Here are made-up objects, facts about them, and rows of numbers that follow some of those facts. Name the object behind each unnamed row.

Some rows with their names:
[-20   9 -19  25   0   8   1  -2  23  23 -21 -22  31   8 -27 -13  20  11
   3  -8  22 -19  14 -23  15   8 -31] -> dulel
[-13  24   6   9   7  23 -34 -18   2 -13  -5  40  18 -17  10 -26   1  -8
   2 -16 -11   8  33   1  -6 -13 -18] -> skopir
[-26  15   5  38  13 -38 -25  35   4  10   1 -37  35 -23 -37  10   8  -8
 -15   3  25 -52 -20 -17  11   0 -22] -> klibok
[ 22  46  39 -38 -47 -46 -20  -1 -25   5  24  18  16  19  10 -54  -1  -4
  -6  21  10   2  29  20  25  -8 -16] -> skomal
[-10  25  -7  17   8  -2 -22  -9  -6  -9  -3  31  27 -13   2 -16 -14 -18
  15 -15  -1  -2  23 -17 -13  -1 -25] -> kiro
[ 22  66  27 -26 -41 -52 -18  -1 -22  12  30  44  18  20  28 -56  -8 -18
   6  21  11  -5  35  17  20  -6 -17] -> brigrok
[ -7 -12 -12 -19  18  11  14   8   7 -15  25 -16  25 -18 -31   3  -9   2
  -4 -12   1   0   7  16 -28   7   0] -> gamul
[-21  -4   0 -13   5  -1  -3  20 -15 -11  -1 -37  44 -20 -41   7 -20  -3
  14 -19   4  -5  28  -1 -27   9  -5] -> magrer
[-19  21 -18  12 -13  17 -15 -11   4  -2 -24  38   0  12   8 -24  13  10
   8 -29  -2  26   3 -12  -7 -13   0] -> breplebul
[ -4   4 -19  31  21  -1  -8 -22  20  13  25   6  16 -16 -10 -12  16 -10
 -12  10  -1 -23  12  -2  10  -4 -35] -> lamotor
[ 12 -13 -31  27  23  19   9 -28  27  28  36   3 -15  -2  -5  -2  16 -24
 -25   8   3 -32  -7  -7   9   3 -40] -> tuzuk
[ -4 -33 -29  -8  18  17  -8 -12  -7  28  20   3   0  13 -15  12   3  -7
   9 -15   0  -8   6  13 -39   5  16] -> fonotrur
[-13  17  -7  12 -21  10 -17 -43  16  -3 -28  23   6  12  12  -8   5   8
  -4  -8  -7  11  -6 -18 -19   7  -9] -> stabuflen
[-26  -6 -15  -2 -16 -18  -1  17   1  -1 -18 -26   1   5 -29   7   4   8
  -3 -18  31 -17 -43  -3 -37   7  42] -> kleplofo
[ 28  10  20 -51 -23 -49  10  16 -17  14  57  -4  16  21  -7 -22   2  11
 -15  21  12  -9  -5  44  10   4  11] -> medra
[-14 -11 -12 -16  20  13   5  18   2  -9  18 -22  35 -24 -45   3   1  14
   9 -22   3   4  21  25 -18  -4   3] -> sulita
[-21  -1   2 -10 -25   5  12  -4  -2  -9 -25 -35  39   4 -26  14  -4  33
  11 -23   7  15  -4 -14 -24  23   5] -> ditres

Facts:
baklu φ:tomovor,ruke,grovo,fubrum,staplin,sugru ζ:a δ:g
basko φ:dena,guno,ziflum,fisel,dredro ζ:a κ:rimimol δ:c
batretel ζ:a κ:lidrun δ:c
bigrur φ:ruke,gosus,vemibom,kinel,staplin,dreskal ζ:a κ:flaskir δ:f
bise ζ:b δ:g
bobal φ:fluflin,zores,dreskal ζ:b δ:f
bradedro ζ:b δ:f
bradrogas ζ:a ξ:klibok δ:h
breplebul ζ:a ξ:vemibom δ:h
brepun ζ:b ξ:trunas,tonem,sebom δ:d
bride ζ:a κ:bise δ:e
brigrok ζ:b κ:zekler ξ:briplas δ:e
brimas ζ:a δ:g
briplas φ:flabra,fakas,gidar,skopir ζ:a κ:nemes ξ:brimas δ:h
britrum φ:bise,filos ζ:a κ:taklir δ:e
brumil ζ:a κ:silu,magrer,skebe,kloskas δ:e
dastazam φ:brimas,tuzuk,skolen,staplin ζ:a κ:miskom δ:d
dena ζ:b κ:flaskir ξ:viflus δ:g
detin φ:drenu ζ:a κ:muro,kiro δ:f
difla ζ:a δ:g
ditres ζ:a δ:g
dofle ζ:a κ:grodun δ:h
dredro ζ:a ξ:bradrogas,lilik δ:c
drenu ζ:b δ:h
dreskal ζ:a δ:c
dribrus φ:brigrok,pofol,kide ζ:b κ:zege δ:c
drusa ζ:a κ:grodo δ:d
dugre ζ:a κ:kide,lamotor δ:f
dulel ζ:a ξ:lilik δ:h
fakas ζ:a κ:finuto δ:d
feskes ζ:a ξ:plame δ:f
fiflunur ζ:a κ:zege,kloskas ξ:plame δ:d
filos ζ:b κ:plivol δ:d
finuto φ:dugre,bride ζ:a δ:d
fisel ζ:a κ:vaza,sigar ξ:bradedro δ:d
flabra ζ:a κ:magrer ξ:zako δ:h
flaskin ζ:a κ:garon δ:e
flaskir ζ:a ξ:garon δ:c
flatre φ:mopi,giklum ζ:b κ:pugrim,skikur,nemes δ:f
flezas ζ:a κ:zege,gidar δ:g
fliklo ζ:a κ:tonem δ:f
flodo φ:rastus ζ:b δ:f
florun φ:trabri,kinel,kide ζ:b κ:flaskir δ:c
flufi ζ:b ξ:rigum,klibok δ:d
fluflin ζ:a κ:skolen,drenu δ:f
fonotrur φ:sulita,plenik,fakas,difla,breplebul,stisti ζ:a κ:skolen δ:h
fubrum ζ:b κ:murul ξ:raflek,briplas δ:e
gamul ζ:a κ:zege,pavestil,skopek δ:f
garon φ:ziflum,vagatri ζ:a κ:potem δ:f
gidar ζ:b κ:pusu,grasusum,plivol δ:d
giklum ζ:a κ:riplol δ:f
gosus ζ:b κ:nopli,skikur δ:c
grastubru φ:dugre,skolen ζ:a δ:g
grasusum ζ:a κ:taklir,plivol,miskom,nemes δ:g
grodo φ:ruke,fliklo,tudo,tropluk,rastus,medra,dredro ζ:a κ:rastus,skubebok ξ:ruke,tegogrel,trodun,nobru δ:c
grodun φ:tonem,viflus,brumil,makli ζ:a δ:c
grovo ζ:b κ:pusu,drenu ξ:lidrun δ:h
grupi ζ:b κ:dredro δ:c
gudakla ζ:a κ:murul δ:d
guno ζ:b ξ:tomovor δ:h
kide ζ:b δ:g
kinel ζ:a κ:skopir,miskom δ:g
kiro ζ:a κ:zekler ξ:rigum δ:e
kleplofo φ:gamul,grovo,dofle,batretel ζ:a δ:c
klibok ζ:a κ:kleplofo δ:c
klopon ζ:a κ:gidar,klibok ξ:tomovor δ:g
kloskas φ:rigum,skomal ζ:a κ:breplebul δ:c
kugopam φ:tritrir,pliga,trumel,ditres ζ:a κ:fisel,finuto δ:f
lamotor ζ:a κ:grupi ξ:brimas,tuzuk,trodun δ:d
lidrun ζ:b κ:dreskal δ:d
lilik ζ:a κ:flaskin,ditres ξ:trodun δ:g
magrer ζ:a κ:pode δ:e
makli ζ:a δ:f
medra ζ:b κ:tepla,stoflu δ:f
miskom ζ:b κ:zekler,nemes ξ:lamotor δ:c
mopi ζ:b κ:grasusum δ:d
muro ζ:a κ:sulita,tudo,nestom δ:g
murul ζ:a δ:h
mutuflas ζ:b κ:skubebok ξ:ruke,grupi,dofle δ:g
naskol φ:drusa,fiflunur ζ:a ξ:brimas,briplas δ:h
nemes ζ:b δ:f
nestom ζ:a δ:g
nobru φ:dulel,riplol ζ:b κ:britrum ξ:brimas δ:g
nofe φ:grovo,trabri,dreskal ζ:a κ:bradedro,rastus,nopli,dreskal δ:g
nopli ζ:a κ:medra δ:e
pavestil ζ:b κ:grasusum,gudakla ξ:klibok δ:g
plame φ:potem,dredro,drenu ζ:a δ:e
plasken ζ:a κ:grasusum,zekler δ:e
plebases ζ:a κ:garon,flaskir ξ:trodun δ:f
plenik ζ:a κ:pliga ξ:pode δ:c
pliga ζ:a ξ:pode,lidrun δ:h
pliskisus ζ:a κ:skikur ξ:briplas δ:f
plivol φ:flabra,plenik,dena,skubebok,batretel,lidrun,dredro ζ:b κ:kleplofo ξ:plame,briplas δ:g
pode φ:sebom,ditres ζ:a κ:nemes ξ:briplas δ:c
pofol ζ:a ξ:trunas δ:e
potem ζ:a κ:taklir δ:f
pugrim ζ:a δ:d
pusu ζ:a δ:g
raflek ζ:a κ:tonem ξ:pode δ:e
rastus ζ:a κ:finuto δ:c
rigum ζ:a ξ:plame δ:g
rimimol ζ:a ξ:kleplofo δ:g
riplol ζ:a δ:c
roner φ:murul,fliklo,nestom ζ:b δ:e
ruke ζ:b ξ:klibok δ:f
sebom ζ:a ξ:briplas δ:c
sigar ζ:a κ:pavestil,grodo δ:c
silu ζ:a ξ:flufi,trodun δ:f
skebe ζ:a δ:d
skikur ζ:a κ:stopanin δ:f
skoflen ζ:a κ:feskes ξ:klibok δ:e
skolen ζ:a κ:trunas δ:c
skomal ζ:b κ:feskes ξ:plivol δ:e
skopek ζ:a κ:tonem δ:f
skopir ζ:a κ:sulita,sigar ξ:rigum,plivol δ:e
skubebok ζ:b κ:kleplofo,dreskal δ:h
stabo φ:trunas,bradrogas,gidar ζ:b δ:f
stabuflen ζ:a δ:g
staplin ζ:a κ:grupi,brepun δ:d
stesir ζ:a ξ:kinel δ:f
stisti ζ:a κ:nestom,gudakla ξ:pode,brimas δ:e
stoflu ζ:a κ:skubebok δ:c
stopanin φ:murul ζ:b δ:h
stotrul φ:trubopluk,ziflum ζ:a δ:g
sugru ζ:b ξ:viflus δ:d
sulita ζ:a κ:skopek δ:d
taklir φ:zako,guno,pofol ζ:a κ:kleplofo ξ:plame δ:g
tegogrel ζ:a κ:bradrogas ξ:grovo δ:d
tepla ζ:a δ:c
tomovor ζ:b δ:g
tonem ζ:a ξ:flufi δ:h
trabri ζ:a κ:pofol,kinel,sigar δ:f
tritrir ζ:a κ:stopanin δ:d
trodun ζ:a κ:tudo ξ:brimas δ:e
tropluk ζ:a κ:fakas δ:f
trubopluk ζ:b κ:trabri δ:e
trumel ζ:b κ:sulita ξ:pode δ:d
trunas ζ:b κ:miskom δ:c
tudo ζ:a κ:tonem,gidar,finuto ξ:stabuflen,briplas δ:d
tudu ζ:a κ:skubebok ξ:raflek δ:g
tuzuk ζ:a κ:trubopluk ξ:trodun δ:d
vagatri ζ:a ξ:trodun δ:e
vaza φ:fubrum,skebe,flaskir,skomal,giklum ζ:b δ:g
vemibom ζ:a κ:fisel ξ:briplas,sugru δ:e
viflus ζ:a κ:bobal δ:g
voste ζ:a κ:pode,stoflu ξ:skomal δ:d
zako ζ:b κ:bise ξ:tuzuk δ:e
zege ζ:b δ:g
zekler ζ:a δ:d
ziflum ζ:a κ:flodo,kloskas ξ:rigum,pliskisus δ:f
zores ζ:a κ:stesir,murul,drusa,ditres δ:f

Name these rows:
No name comes twice in this set of rows, the named rows included.
[ -7  17 -11  25  -9  14  -1 -35  36  14 -24   9  -1  15   5  -6  12   0
 -13   2   4 -20  -4 -22   2  23 -32] => brimas
[-26  27  -7  10 -17   8  -4   4  17  -8 -37   3  21  -1 -15 -24   7  19
   7 -19   8  11  10 -16  -3   3  -7] => pofol
[-13 -22 -17  -7  13   9   1  -4  -2   7  15  -5  12   1 -22   9   1  -5
   8 -18  11 -13  10  20 -40   8  21] => basko
[ 38  61   6  -3 -30 -75  11  -3 -31  37  67  26  37  24   2 -28 -27 -30
  24  18  29 -38  45   1  31  22 -33] => miskom
[ -1 -13 -16  23  26  21  -4   3  22  40  17 -18   8   4 -19   4   9 -11
 -11  -6  16 -30   6   0   9   9 -27] => dofle
[ 24  33  33 -11 -26 -72 -10   0  -3  35  41  -2  49  23   5 -25  -4   0
   2  37  11 -41  41  18  35  25 -30] => pavestil
[ 17  52  28 -13 -35 -85 -53  -1 -24  22  22  52   3  29  49 -31   0 -17
 -21  24   2 -28 -34  22  -9  -5  25] => plivol
[ 35  44   0  -4 -32 -51  29   0  30  42  41   1   6  44   0 -31  29  18
 -19  38  35 -36  -7  21  52  22 -23] => ruke
[-18   4 -11 -12 -17  19  19   8   6  -7 -15 -23   6   7 -28   1  -1  11
 -10 -26  24   3 -27  -7 -21   7  17] => dreskal
[ 17  34  23 -15 -21 -67  -3  21  -6  22  50  12  24  16   0 -38  22   9
 -12  27  23 -23   9  35  37  -7  -3] => lidrun
[ 15  13  33 -43 -35 -63 -26  53 -36  40  46 -23   1  24   4 -10  16   5
 -26  13  32 -20 -53  36   6 -15  40] => skubebok

Now the same objects, written a new way:
Named rows:
[ 58  63  -2  54  11  -1 -24  15  22 -16  -5   7 -13 -16  76  17   1  33
  16   9 -18  -9  -9 -31   1   4 -15  -7  12  18 -12] -> tuzuk
[ 44 -70   6  67  15  24  40  -6  15  30 -56  -2  -9   4 -59  -1  44 -45
 -43 -15  32 -15   2   3 -10   5 -32  14  37 -11  14] -> sebom
[ 26  19  20  48   3 -28  -3  -4  34 -15 -20   0   0  -5   0 -24  10   6
  10  18 -13   2 -22   0   0  10  -2 -13   5  -5  17] -> tudu
[ 42  52  -7  41  25  18  -4  32 -14  31 -22   9 -26  -9  47  17  14  33
 -26 -17  -6 -24   5 -44  31 -10 -30  16  13  14  -2] -> lamotor
[-26  17   5  -2 -15  -9  24   1  -1  21  -9  -6  -4   4 -17 -28   4  11
 -17  -7  -3   7  16  -1  15  -8 -19  -1   7  -4  10] -> stabuflen
[-16   9  16  -1 -27 -25  21 -26  25 -30   2   1 -14  -7  -8 -25 -13  15
  21  26 -29  30   5  17   3   1  -7 -21  22  -8  -3] -> flezas
[  2  24 -35  -6 -11 -19  -4 -33   9  -7  12 -17  12  38  -9 -15  23  36
   8  -5 -13   1 -11   7 -33  24 -10 -22 -51 -28 -10] -> kleplofo
[  8  21  -3 -10 -35  -1  18  -5  18   3   2 -24 -17   8   3  14   6  15
  -3   1 -19  16  25   1 -21 -13 -16  -5  45   9   0] -> tritrir
[-29  18  -1  -7 -17  -8  27   1 -11  14 -16   0  -8   0  -6 -26  -2  19
 -10 -10 -16   7  13  -1  21  -6 -32   5  -1  -9   8] -> stotrul
[ 17   7 -16  14 -41   6  33 -27  12 -19 -11  13  16  19  27 -13  16   4
   9  -9  -5  27  -5   0 -27  12 -28  -7 -17 -20 -24] -> klibok
[ 46 -38  -2 -31  28  46 -32  63 -27  30 -18   6  -3 -11  13  64 -38 -22
  -8 -20   9 -12   6 -24  17  -8  30  62  35  27   8] -> sugru
[-17 -54 -25 -75  -1  32 -31  10 -33  11  40   7  28  20   1  35  -8 -29
  -5 -25  29 -17   4  12 -21   0  33  13 -31  -5 -12] -> drenu
[  0 -14  21 -75 -13  18 -45  66 -40  37  21 -46  19  17  -4  44 -50   4
 -18 -32  32   3  21  19  32 -27  45  44  -3   8  14] -> bise
[-40 -31  22 -87   0   5 -10  40 -31   8  42   7  -9 -34  13  25 -56 -15
   1 -14   0  -8  35   0  24 -22  43  28  13  35  31] -> florun
[ -2 -45  -1 -63 -10  25 -26  15 -11  -6  21  -1  19  -2   7  42 -33 -22
  17  -1  14  12  -2   8 -13   0  42  28   5  17  -5] -> trunas
[ 50 -32  24 -25  31  -7 -61  39  11 -12  25 -28 -13 -32  -4  56 -50 -18
  27  20 -19 -12  -9 -14   2 -13  52  19  50  25  23] -> trumel
[-25 -13  12 -68   3   1 -51  19 -12 -16  44 -14  14  -4   1  30 -40 -14
  13  10   3  -5  -2  18   6 -17  65  14  -3  14  13] -> trubopluk

Name these rows:
No name comes twice in this set of rows, the named rows included.
[  6  39  -7   2 -27  -4 -16  -8  11  14   2 -31  19  41 -14  -7  20  23
  -7 -10  12  12  -9  18 -11   2  -2  -2  -6 -13  -6] => ditres
[-41 -26  41 -83   0 -24 -21  21 -11 -31  40   2  -2 -39  -4   8 -67 -12
  26  16 -18   5  16  18  23 -22  52   1   2  22  17] => flatre
[ 24 -39  17  64  23 -20  13 -23  25 -21 -22  -4  -9 -17 -51 -19  28 -29
  -2  35   2 -16 -30   8 -12   8 -14 -27  24  -9  15] => vemibom
[-26  12 -40  -7  -1  -5  -2 -34  -5  -7  33  -2  21  36  -2  -9  41   9
  -4  -8  18  -8   6   7 -48  15  -4 -46 -47 -17  -9] => murul
[-14 -15  11 -77   2 -23 -54  26 -15  -5  30 -13  19   2  -9  23 -56  13
  16   1  -7   3  -9  -3  12  -8  58  24 -25  -2  20] => vaza
[  9   6  -2  53  24  15  -1  -6  -6  31   8  -9   0  15   0   9  51 -19
 -30 -18  42 -31   3   0   1  -7 -23 -23  -7   0  -3] => pliga
[ 22  36 -41  59  33  10 -34 -37   5   0  21  -9  14  41  14   5  62  -5
  -1   9  26 -19 -28  -7 -33  19   3 -39 -36 -13 -24] => tonem
[-10  12  -3  15 -24  43  40  -8  -2  30 -41  16   0  22  -2  -4  14 -23
 -29  -6  21  32  17   2   3  -4 -22  25  35   3  -4] => viflus
[ 27 -15 -10 -45  47  24 -50  67 -39  49   6  -8 -13 -24   5  53 -45   0
 -20 -20   9 -39   3 -33  39 -20  39  55  12  27  24] => brepun
[ 12 -31  30 -88 -23 -16 -44  41   4 -20  45 -42  -6 -18   4  54 -67  11
  35   6 -26   3  12   7 -15 -23  53  11  43  24   6] => filos
[ -2  17   0  47  16  -3   8 -24   5 -11  10   8 -11 -14  11  -7  35 -14
  -2   5   8 -23   4   5  -5   1 -20 -47  -1   8  -7] => flabra
[-37 -31 -23 -86  23   2 -44  18 -46   9  61  -5   9  -5  -6  25 -29  -9
   5 -19  10 -30  18  10  -1  -3  40   0 -44   2 -10] => stopanin
[-20 -52   3 -72  -5  -4  -8  27 -25 -19  24  -4   1 -34  -2  22 -55   0
  31  12 -17   2  15  10   7 -26  35  30   6   4  -8] => dribrus

The same objects again, as new rows of numbers:
Some rows with their names:
[  0  12  19 -17  20  15  15 -12  -1 -19   8 -31  29 -15 -12  16  40  50
 -16  -6   5  21  17 -30 -20 -10 -47  19  -2 -19 -38  -1 -20  12   1 -37
  34  12] -> grodun
[  9 -30  11  16  -4   1 -11  30 -15 -19  -1  14 -11   4  -7 -21  44 -13
 -26   7 -11 -10   9  -8  12   0  13 -11  10 -16  19   6  -8  11   4  -1
 -15  -1] -> staplin
[  5  49  -7 -25  -1 -12  16  73  15  25  -5  18  15 -12  14 -22  38  33
  27  13  -6   8  -8  27  17 -22  12  11  15  -1  -2   9  11 -48  35 -23
 -30   1] -> flufi
[  0   1   4 -14  18  12  10   9 -21   5 -15 -38  19  22   0 -36 -58  50
  39  10 -44 -13   1   2  -1 -20  26   9  35 -14 -65  20 -15 -23  62  -7
  -3  -1] -> klibok
[-18  28  -8 -11 -11 -34  -1   6   2  24  14  -7  25   1  10 -23 -27   9
 -45  -5 -19  16  -5   8   9 -36   9 -11 -28   8  52  -3  -9 -24 -12 -15
   2   3] -> tomovor
[ -4 -10  -6  -8  11   8   0 -37  -5  -5  21   1   0  15   2 -11 -43  -4
  22  -1  -1 -15  -7  -2  -7   8  -7  10  -9  -3 -25  10 -15  29   1  24
   1  -7] -> stabuflen
[  9 -33  -1  -6   4  10 -10  36 -19 -16 -16   7  -6   0  -6  -4  31  -4
 -29  -1   3  -1  13  -9  15   6  -3  -2  -3 -20  26   1 -13   9  10  13
 -10  -3] -> dastazam
[ 19 -15   1   6   2  22   5   9   3 -10  16  44 -17   5   0  -8  47 -20
  26  11  12 -15 -16   2  -1  21  -4  19   9 -10 -30  11   1  34  -5  16
 -29  -4] -> lamotor
[ -7 -24   2   0   9  -4  -7  -6 -15 -24  -6 -17  -6  -4  -5   6 -10 -12
   4  -3  -1  -2  14 -11  -6   6  -7  -9  -7  -8  15  -1  -1  -1  14  10
  13  -2] -> bride
[ -1  20 -11 -14 -16 -24   8  47  10  23  24  41  11  -4   6 -19  57   1
 -56   2   6  16 -11   7   9 -11   1   2 -34  -5  36   2   1   0 -20 -13
 -23  -1] -> sugru
[ 13  24   8  17  18  22   8 -21  11 -13   0   6  -3 -10   3  10  15  27
  70  13  12  -2  -5  10  -3  11   1  12  27  12 -45   3  20  26  19   1
   0  -2] -> silu
[ -1 -26   2  -2   3   9 -11 -11 -12 -13 -15 -14  -8   4  -2  17 -15 -15
  -8  -7  -3  -5  11  -6   3   8  -3  -8  -3  -3  13  -3  -5  -9   3   5
   3  -3] -> detin
[-26   2   4 -38  29  -3   0   5  -3 -21  -5 -49  13 -24 -11 -18  16  72
  23   2 -16  -3  33 -14 -14   0 -23  12  21 -25 -52  11 -18 -12  31 -42
  34  -3] -> dofle
[ 14 -15  -8   6   5  18   2   9   6 -10  14  40 -23  -2  -2  -1  74  -7
   2  12  21  -9   0  -1  -2  32  -9  12   5  -9 -29   9  11  41  -7  -1
 -23  -8] -> tudo
[ 12 -39   4  -2  12   1  -2  34 -17 -24  -9   6 -11   7  -5  -2  39 -14
 -18   5   7  -5   9  -9   5   8  -1  -4   2 -17   2   6 -13 -10  14  12
  -5   4] -> tritrir
[ 14  -7  14  19   4  12   5 -12  -6  -3  -4 -15   9  10  -9   4  -8  17
 -20   0  -3   5  -3 -13  -6  -9  -1  -2  15   0 -19  -1  -7  17  -4  -4
  14  10] -> tepla
[-15  -6 -19 -16  16   2   3 -49 -14   0  37   6   9  29   4 -44 -68  18
  19   5 -24 -22 -10   1  -9   5   5  19 -21 -14 -52  24 -25  48  11  25
  -2 -16] -> brimas

Name these rows:
No name comes twice in this set of rows, the named rows included.
[ -9  45 -11  -9 -17 -21   3  36  21  15 -20  -5   3 -32  11  17  13  -5
  38  -1  10  16  -2  22   5  -5   6  -2   2  13  31 -12  38 -56  18  -6
  -6  -1] => mutuflas
[  1 -22 -13  -6  40 -10  -8 -13 -14 -16 -14 -23   1   9  -2  13  17  43
 -27  -2  28  15  19  -6  -6  20 -10 -20  -8   9  -6  -2   3  10  26  16
  32  -5] => giklum
[-17  33 -34 -32 -18 -19   9   7  17  30  15  19   4  -4  13   7 -24 -23
  22  -5  12   5 -19  21  -4   7  -7  22 -42  -2   9   1  12 -15   0  22
 -15 -12] => nobru
[  1 -26 -16 -12  10   7   1  24 -13 -10  16  27 -12  12  -2 -24  34   0
   5  11   1 -18  -2  -2  -1  21  -2  15  -8 -27 -26  20  -5  27  22  20
 -22 -14] => tuzuk
[ -8 -19 -18  -9   6   7  -1 -29  -7  -8  17   8 -11  13   1  -2 -27 -26
  22  -1   9 -13  -4  -3 -13  23 -10  14 -23 -13 -23  10  -6  22   6  35
  -6 -13] => raflek
[  5  -7 -10   4   4  12  11 -13  -1   2  13   9  -1  14  -5  -4  -8  -8
  27   6   1 -10 -10  -6 -21  22  -4  20   2 -13 -63  10   4  28  10  19
  -5  -4] => sebom
[  0 -21   5  12  -1   3  -9  -8  -8 -21 -18 -15 -15  -9  -4  24 -11 -23
   6  -7  12   1  11  -9  -1  13  -4 -12   0   0  18 -10   5  -5  -1  19
  14   1] => klopon
[-21  32 -28 -30 -12 -28   6  12  16  25  19  14   5 -13  12  -1   3 -17
   5  -3   8   6  -6  15  -7   5  -6  10 -38  -2  12   1  17 -26 -11  -6
 -15 -11] => zako
[-11 -14 -23 -21  12   5   2 -26 -15  -4  18  -1  -2  23   4 -20 -59  -3
  36   3 -13 -23  -6   2 -10  16   1  18 -20 -17 -41  20 -15  16  28  30
  -8 -15] => trodun
[  4   8  25  16   5  11   0 -28   5 -28   7 -11   6 -18  -4  13  18   7
  14  -4   5   7   6 -12  -5 -14 -20  -4  11   6  11  -8 -10  14 -16 -15
  23  11] => rimimol

